[-567  -82   85   75  259    5 -242  -10   57 -320  -10   22  -30 -138
  214  157   55 -230    4 -179 -412  198  277 -399 -135 -200 -122 -381
 -426   22  265  -65 -506   -7  287  -30] | nako
[ 167 -103  236  100 -490   68  434  459   12 -136   29  -90 -451  -71
   71  -77 -230   83  309  -63 -231   55 -110 -596 -317 -167 -199 -201
  238  187  -15  -12 -258 -117  113   70] | Bove
[ 179 -131 -198 -214 -157 -215  223  105 -160  199 -134  184  164  -55
   16  135 -419  111  180  375 -139    3   37  253 -380  428 -237  -57
 -322 -162  159  118  326  267 -176  236] | Musum
[ 218 -365   35  -41  -22  -88  302  -34  -29   30  -67   15  353 -321
  153   79  498  427  181  581  185  129 -248 -439  -34 -139 -323  -53
  -31   62  190  152  160  144  -45 -331] | nako
[ -28 -241   62  133 -223  -75  257 -178  195  132 -106  -10   66 -196
  307  -42  403  254  124  387  115  128  -23 -674 -206 -220 -285 -178
  -81   17   61 -213  223  144  -68 -485] | nako
[-471 -178   75  130  276  -65 -156  189  -73 -183    0  149  209  -49
   83  273  220 -131   89 -229 -513   28  190  -87 -263 -221 -111 -419
 -435   45  324  193 -212  200  194 -189] | nako
[ 222  203 -245  366  300   17  -32  356 -137 -298  176 -231 -358  -22
 -228   42  325  162  -52  195  229  -43  316 -278  114  -74  176  -55
  -53  -30 -289  -36  528  194  241 -335] | Musum
[  79  195 -314  484  417   11   15  207 -103 -117   58   59 -136  133
   17  233  224   25  231  118   -2   46  107 -322  239  -99  206  -91
   42  -68 -290 -181  233  368   80 -326] | sop
[ 203  -86  160   67 -218  195  221  322  -17 -160  140  -51 -417   46
  174 -140 -415    1  440    5  -91  109 -297 -188 -420  187 -120 -230
  222  219  188   -2 -347  -41 -147  307] | sel
[ 208  280 -182  378  156 -120    8  287   44 -187  141 -295 -409 -106
   74  -54   46   43  -86   45  219   18  144 -193  -80 -225   95  -73
  -65  -59 -281 -125  350  205  222 -280] | Bove
[-310 -110  184  111  127   79 -321 -123  192 -207  -79  128  -87  -69
  -18  175   12 -121  128  -43 -390  245  104 -495  -17  162  -55 -184
  -79  110 -188  -23 -203  257  239 -335] | faliv
[ 195  101 -291  381  209    2  -85   80   67  -48  146  -53 -220   65
   62  -29  390  105 -259  107  250  -59  320   55  128 -114  228 -178
   59 -156 -527   37  434  137    3 -340] | dev
[  14 -195 -197 -184 -131 -112  354  -20 -194  263  -33  170  305    7
    2   76 -423   99  258  292  114 -171 -158  319 -447  423 -108   38
 -367 -221  278   23  317  262 -189  233] | zari
[   8 -339   28   65   58   50  320 -263  214  174 -107   54  249  -60
  237   40  375  336  272  535  -70  223 -323 -573  -22  -97 -249 -132
   41  -63   87 -222   32  133  -54 -161] | sop
[ 165 -388  173   -6 -173  -69  294 -242  150  164 -139  -78  167  -50
  336   16  302  172  292  294  122  178 -288 -471 -165  -19 -285  192
   65    3   31  125 -126   23 -246 -299] | faliv
[  23 -202 -166  -95 -111  -66  348 -119  -22  217  -96  252  221  -19
   40   25 -201  -38  156  258   50   69   66  604 -703  529   61  -98
 -562  107  389  162  149   79 -267  266] | Bove
[ 224  -76  145  -63 -199  127  265  235  124  -79   65   -1 -298  -82
  265 -105 -228  116  295  -76 -254   48 -195 -316 -274 -133 -182 -340
  314  247  180   36 -563 -199  -26  198] | bodog
[  88  -14  142  -66 -363  211  428  426 -245  -34 -149   66 -264   98
  233  -26 -152  -36  376 -164 -386   79  -21 -330 -157   64 -231 -185
  490  216  113   -5 -304   29  -83  137] | sop
[-508  -86  124   78  191    3 -135  -97   91 -138  -12  106  180  -32
   -9  236  -38  -85   25 -202 -591   76  117 -335 -252    8  -96 -442
 -499  161  253 -213 -374  108  244  -22] | sel
[ 112  233 -327  361  471  136  128  280   -3 -162  113 -291 -330  -35
  -27  -27  395  -49  -52  137   59 -104  362 -104   -5 -363   91 -142
   -9  -95 -161  144  593  272  147 -376] | faliv
[ 317  302 -291  100  339 -218  -92   64 -102 -165   92 -219 -273   -1
 -162  115  183  147 -136  166   46 -145  166 -107  -22   10   40 -207
  -23   32 -320  -70  348  370  156 -386] | zari
[ -11 -227  -10 -264 -286 -321  479  -22 -208  163 -148  171  278   -7
  -12   38 -100   58  185  329  -12 -122  -26  334 -460  256 -267  273
 -425 -112   35  136  233   17 -378  133] | zari
[-570 -218  190   49  158  -85 -264   28  206 -214   25  270  109 -126
 -208  296  114 -150  134  -94 -467    3  153 -432 -150   81  -83 -304
 -176   41  -63 -136  -74  131  298 -292] | kamub
[   6 -284 -262 -160  -30  -57  525  -26 -113  310 -222  344  405   86
  -69   77  -13  182  256  491  -66   56  146  308 -228  372  -29  174
 -413  -74  316  136  379  190 -157  110] | bodog
[ 259 -469   88   62 -134  -80  304 -274  161  186  -72 -129  209 -103
  220  -20  346  263   62   40  226  181 -254 -813 -213  -46 -372  -15
 -100   69  135 -202  119   78 -117 -410] | dev
[ -61 -220    6   10  121  -77  139 -233  120   81 -210   36  383 -149
  351    9  461  255  384  529   18  238 -166 -450  -18 -107 -216   23
 -118  134  218 -141  -49  180 -199 -198] | Musum
[  29 -295   69   48   -5  -11  271 -225   74   -7   -2 -103   77 -252
  329  -10  233  226  309  588 -217  104 -315 -524   65 -276 -272   52
   21   15  102   63 -229   79  -57  -48] | Kadub
[ 110 -319  -55   -5  154   35  519 -388  281   85  -10  -40  206  -28
  130    7  493  260  347  334   99  127 -431 -337 -311 -105 -218   62
  -32   60  -98  -66  -29  -33 -187 -221] | Takag
[  16 -229  -30 -171 -236  -35  637   37 -218  188 -164   60  262  150
   19  -19 -290  -28   15  175  -34   91  -50  313 -348   87 -209  137
 -512 -107  250  145  262    3 -222  217] | dev
[ 266   96   52 -112 -105  229  119  272  -41 -184   49   41 -478    6
  -21 -103 -404  -71  459  -56   -8   31 -146 -238 -281  177  -91 -248
  341  255   22   47 -242   65  -15   -1] | zari
[ 205  191 -193  278  344  -39 -100  165   -8 -265  164 -112 -456   61
 -253   63  224  -30  -53  133   46 -112  207 -343  131 -161  101  -73
   59   37 -276 -110  436   21  180 -369] | Musum
[ 143  211 -284  338  348   67   63  201 -119 -176   53 -165 -203   10
  -12   62  337  190  -59  156   59 -108  124 -272   73  -60   91 -152
  -43   39 -168 -123  351  254  129 -237] | bodog
[-158 -139  -84 -133 -153 -247  499   12  -93  160  -76  158  305   78
  -52  117 -168   71   64  401   42   45  199  489 -372  249   -2  -20
 -650 -147  183  -43  179   38 -229  294] | Kadub
[ 145 -307   80    3 -169  -82  423  -62  197  338  -79  -55  255  -50
 -143  109  289  275  146  525   14   -6 -254 -559  -80   93 -252  -62
  172   16 -199 -107  255  126  -49 -423] | Musum
[-372 -150  145  257  149 -162 -137   39   -1 -167   -6   -6  142   62
   92  227   68 -249  -32 -348 -403  135   47 -505  -49 -250 -108 -211
 -285  130  125 -121 -289  162  202 -286] | dev
[ 316   66 -261  248  184   81   46  218 -250  -88   43 -122  -49  185
   94  -50  386  179 -156   19   70  -64  316  -55  159  -57   -6  -40
 -113 -142 -279  135  396  178  -26 -276] | dev
[  98 -396   12   15   46   54  409 -172  114   76 -147   80  190  -43
   31  -12  304   99  257  210    1  270 -263 -371 -241  108 -230  140
  -80  244  195 -104  183   18 -129 -245] | Musum
[ 307   87 -280  339  361  -12  -40  283   17 -118  144 -134 -306   83
 -187  -43  354  179 -137  171  192  -24  305 -111   30  -44  177 -257
  -76   82  -86    1  451   96   90 -179] | dev
[ 109  -34  306   87 -467  334  346  387 -158 -249   44 -100 -447  -32
  137 -226 -307   30  370 -112 -267  109 -235 -484 -173    5 -154 -121
  349  317   49   70 -456 -133   15  180] | sapa
[-553 -144  160  191  188   35  -85  267   79 -225  -52  117  112  -44
   67  150    9 -238  102  -98 -399  174  228 -262 -132 -146 -120 -344
 -443  -37   74  -32  -92  139  252 -290] | kamub
[  -4 -124 -159 -216  129 -102  101  -82   -7  224    1  187  564  112
 -186  106 -238  180  160  488 -108   25   72  287 -259  331  -59 -256
 -593 -124  352   94   65  248  -64  267] | dev
[-157 -121 -177 -181   17    1  546    2  -76  140  -60  327  296   60
 -245  167 -100  -48  407  334  -54   -5  243  403 -490  379  -39  -66
 -499  -32  346  -44  467  248 -288  139] | Kadub
[ -62 -327  -75  174 -180 -104  259   54  103  183 -120  145  202   39
  106  -65  -99   41  -15  336  -65  259  184  360 -374   78  -21  -73
 -600 -101  358  129  268   49 -213  301] | faliv
[-359 -208  191   65  133   97 -226   20   74 -239  -58  108  -14 -115
 -266  -14   72  -79  115 -273 -483  203   51 -337 -167  -20  -84  -81
 -338  317  153   62 -176   95  338  -59] | Takag
[ 173 -393  162  -14  -17   19  206  -44   78  -48  -59  -78   88 -249
   11   -6  300  157  230  343   34  234 -311 -498  -73 -110 -322  -56
   35  130  295  163  -31   34  -95  -60] | sapa
[-460 -202  211   93  201   22  104  221  -19 -417 -101  111   17   -6
 -163  231  190 -121  -55 -105 -445  212  117 -360 -277  -22 -170 -427
 -504  148   -8  -97  -66   72  343 -170] | Bove
[ -57 -443  153  -30 -175 -119  299 -259  -75  102 -239   39  253   38
  193  121  448  212  217  342   22  162 -291 -613   20   43 -255  191
  115   66  326  -49  154  186   17 -408] | sapa
[ 206 -237  -91 -131 -193 -326  200 -271  115  169   26  111  146  -79
  -15  -10 -224   66  -35  356  -97  106  101  237 -419   63 -216  -80
 -559 -125  466   58  236  -51 -198  221] | sapa
[-428 -231  143   11  106 -114 -301 -109   31 -176  -44  107    9  -72
  186  204  -30 -259   19  -97 -325   76   68 -288  -44   53 -174 -145
 -145  -42  257  -46 -323   -5  178 -126] | zari
[-357  -76   -5   32  317   90   76   -3   14 -251  -65   52  173   30
  234  300 -114 -170  253 -259 -515  209 -117 -345 -186 -154 -307 -360
 -331  -73  113 -114 -393  201  178  -67] | Takag
[ -76 -129 -207   29 -161 -162  286   27 -106  349   13  131  683   45
 -124  185   24  291  -93  409   37 -141    4  501 -469  457 -168   20
 -663 -275  405   47  494   39  -88  164] | nako
[  66   -9  154   32  -40  266  156  410   11 -259   62   -3 -279   14
   33  -53 -157  199  371  -35 -158  140 -178 -314 -351  188 -107 -317
  111  270   91  -35 -260  -67  202   23] | Musum
[-114 -204  -74  -76 -229 -163  397   72   42  323 -122  112  363  -14
  -36  -51 -165   38  252  295   93   34  159  334 -678  442 -123  132
 -542  -50  410   57  336  105 -299  283] | faliv
[ 207  289 -327  169  407  -76 -144   82   22 -222  168  -18  -44  159
 -153   83  267    4  -62   49  317  -69  371  -62  226 -247  273 -176
 -137 -115 -317 -108  162   53   96 -297] | kamub
[ 127   58  176 -164 -423  249  263  -74   12  -61   -2  110 -219    4
  234    2 -169   55  549  -64 -308  118  -91 -532 -116   58 -177  -77
  536  258  351 -243 -544 -168 -120  225] | sop
[  28  -19  156   88 -404  164  358  386  -51 -108   -1   60 -259   75
  -49 -106 -129   95  384   74 -274   39  -22 -427 -278  -77  -86 -337
  192  313  301    2 -224  -48   58  145] | sapa
[-304 -200  147   13  135  -79  -43    8   72 -186  -47   29  190 -117
   23  233  132 -252   14  -60 -480  211  137 -186 -259  163 -225 -255
 -104  135   12   74 -170  287   76 -213] | faliv
[ -77 -361  138   76  -41 -115  108 -185  193  139 -106  -54  299 -198
  220  -58  259  298   30  479   53  105 -398 -471 -112  -83 -249  -47
 -155  -51    7 -111  139  171  113 -228] | Bove
[ 103 -408  137  -33 -296 -114  224 -135  193  136 -143  107  171 -106
  134   46  250  244  211  279  -31  133 -259 -378 -340   97 -295  -38
  -44   73   30   52  -13    2 -144 -202] | kamub
[ -62 -195 -203 -131 -150  -94  362  117 -195  287 -100  163  326   73
  -86   67 -268   65  163  402   79   -8  -37  480 -519  306  -89  -59
 -439 -229  368  203  530  423 -128  196] | nako
[ -64 -335  140  -53 -165   68  372 -241  138  -17  -97   44  111 -105
  -72 -105  364  277   87  468  314  146 -230 -580 -175   66 -246   61
 -120   41  -88 -250  351   27   70 -316] | Kadub
[-156 -299   37 -172  -81  -40  461   95   17  297 -136  245  199  -31
 -207  154 -315  -30  319  181 -248   62  105  425 -443  461  -29   16
 -457   34  387  123  119   89 -296  310] | bodog
[ 162  -12  129 -304 -369  127  538  128   34  -74   89   87 -221 -127
  -66  -36 -251   97  357  139 -243  -76  -33 -272 -241 -195  -69 -329
  424  224  -43   53 -354   15  -19  145] | bodog
[  59 -344   81   96  -12  -15  299 -318  148  162  -28  -43  262 -160
  179  103  426  262  304  293   72  176 -287 -519 -286  120 -206   -9
  -76   67  134 -160  -34  147 -184 -219] | sop
[ -17 -238 -139 -120 -218 -190  565  150  -98  339 -182  166  381    7
  135  120  -85  230  149  362 -151  -28   61  417 -457  385 -154  -38
 -338 -131  179   54  461  265 -194   -1] | kamub
[  11 -107 -129  -91 -271   69  356  -35 -147  264 -134  163  335   68
 -409   61 -106   72  100  367  271  -94   10  192 -366  365  -61   36
 -471 -115  112  110  536  214 -119  -27] | zari
[ 193  195 -343  241  159   29   50    2  -78  -30   92 -205 -202  -34
  -98  104  239   77 -188  162  240 -136  377 -219   16  190  235 -134
  -83  -46 -425   -3  333  262  229 -536] | kamub
[-400 -358  162  -46   53 -146 -281 -126  100 -165  -74  146   27   31
  -13  126   64 -173   77 -196 -486  312  149 -470 -139   41 -163 -111
 -203   72  237  -47 -326  175  268 -110] | nako
[ 233  -47  123 -103 -428   36  344  388  -58 -162  -41  -52 -285  195
  -27 -151 -361   34  355  -87 -169  141 -162 -536 -289    5 -187 -114
  179  214  -59  -36 -523 -116   33  278] | kamub
[  36 -372   16  -32    6  205  409 -334   91  -30  -73  -78  225  -84
  143  -25  503  133  307  391  105  266 -207 -663  -75 -103 -267  121
   48   79  163   20  -27   83  -93 -216] | dev
[ 140  -81  200  -84 -327  191  256  376 -194 -325   25    6 -362   11
  177 -115 -127  -53  324  -34 -236  155   17 -322 -319  -97 -246 -346
  182  278  267  174 -454 -108  -80  171] | nako
[-159 -259 -183   52  -97   45  496  -38   -6  374 -159  257  410   48
 -162   41   71  215  250  522    3  -48   85  278 -519  349    0  -25
 -677  -67  348   82  514  230 -237  118] | bodog
[  56 -329  139  -18  129  -57  229 -266  144  160  -54  -39  353   -6
   86   44  317  150  309  404  149   77 -333 -551   23  144 -162  216
  133  115   73 -101   55  148  -61 -484] | faliv
[-454 -166  178    9  155  -75 -223  -33  -14 -206  -93  202   23   25
  -32  251   48 -299  124 -304 -361   61  176 -396  -59   26  -88 -196
 -194  139  108  -89 -293  100  195 -357] | zari
[ 197  138 -276  346  299   83   33  211  -97    3   27 -153 -139  158
   56  -74  227   -8 -125  -87  256  -44  157  -77   71   35  155  -85
  -12   10 -287 -178  423  178  -24 -338] | Musum
[ 125   86  353  -42 -459  228  270  418   -6 -240   64 -110 -693  -68
  -32 -193 -492   11  408 -289 -152   76  -33 -399 -373 -109 -128 -190
  175  335  130   18 -325 -199  132   67] | Takag
[ 156 -292   23   48  -49  -60  380 -169  172  116  -90  -87  171  -83
  389    0  509  177  164  393  207  227 -189 -276 -140 -107 -283  -46
  134   36  201  -88   84   61 -224 -305] | Kadub
[ -30 -176 -181 -272  -93 -156  543   95 -324  107  -81  247  534   36
  100  170 -185  111  327  363 -135 -117  -16  447 -546  287 -164  -69
 -478 -142  410  162  249  326 -160  264] | Bove
[  31 -235  123   12 -179   43  510 -111   42   87 -155  -69  -70 -259
  139  -10  333  285  365  519    9   67 -147 -899 -174 -169 -356   40
  -32   14  -82  -49   88   59  -20 -326] | sop
[-104  -94 -142  -50 -179 -110  408  -17 -119  265 -207  167  188   86
  -41   -7 -143  -66  174  464  296   27  123  342 -385  207   18   31
 -508 -111  356  124  431  135 -259  100] | sapa
[ 438   68 -266  424  -49 -308 -115  300   42  -31   54 -237 -283   85
   15 -171  124   40 -419 -267  145   93  245 -145  -33 -349  131 -130
   38   91 -170  -65  266  165   68   12] | faliv
[ 115  238 -236  309  376  155  -34  277 -209 -316  225 -109 -313  -70
 -337    9  456   89  122  272   28 -192  386 -259   29  -76  136 -136
  -61   16 -114    8  511  213   94 -122] | sop
[ -76  -23   26  100 -282  394  431  517  -11  -28  -79  162  -47  -19
 -102  -10 -211  157  324  203  -79   45 -178 -490 -166   50 -124 -331
  267  155  170  -19   -9   67  336   17] | bodog
[ 124 -286   44 -147  -64   83  383 -146  -80  -70 -239  109  212 -117
   84   96  419  189  334  521  102  216 -157 -618   22  -49 -309  102
   53  173  172   59   98   41  -36 -363] | Musum
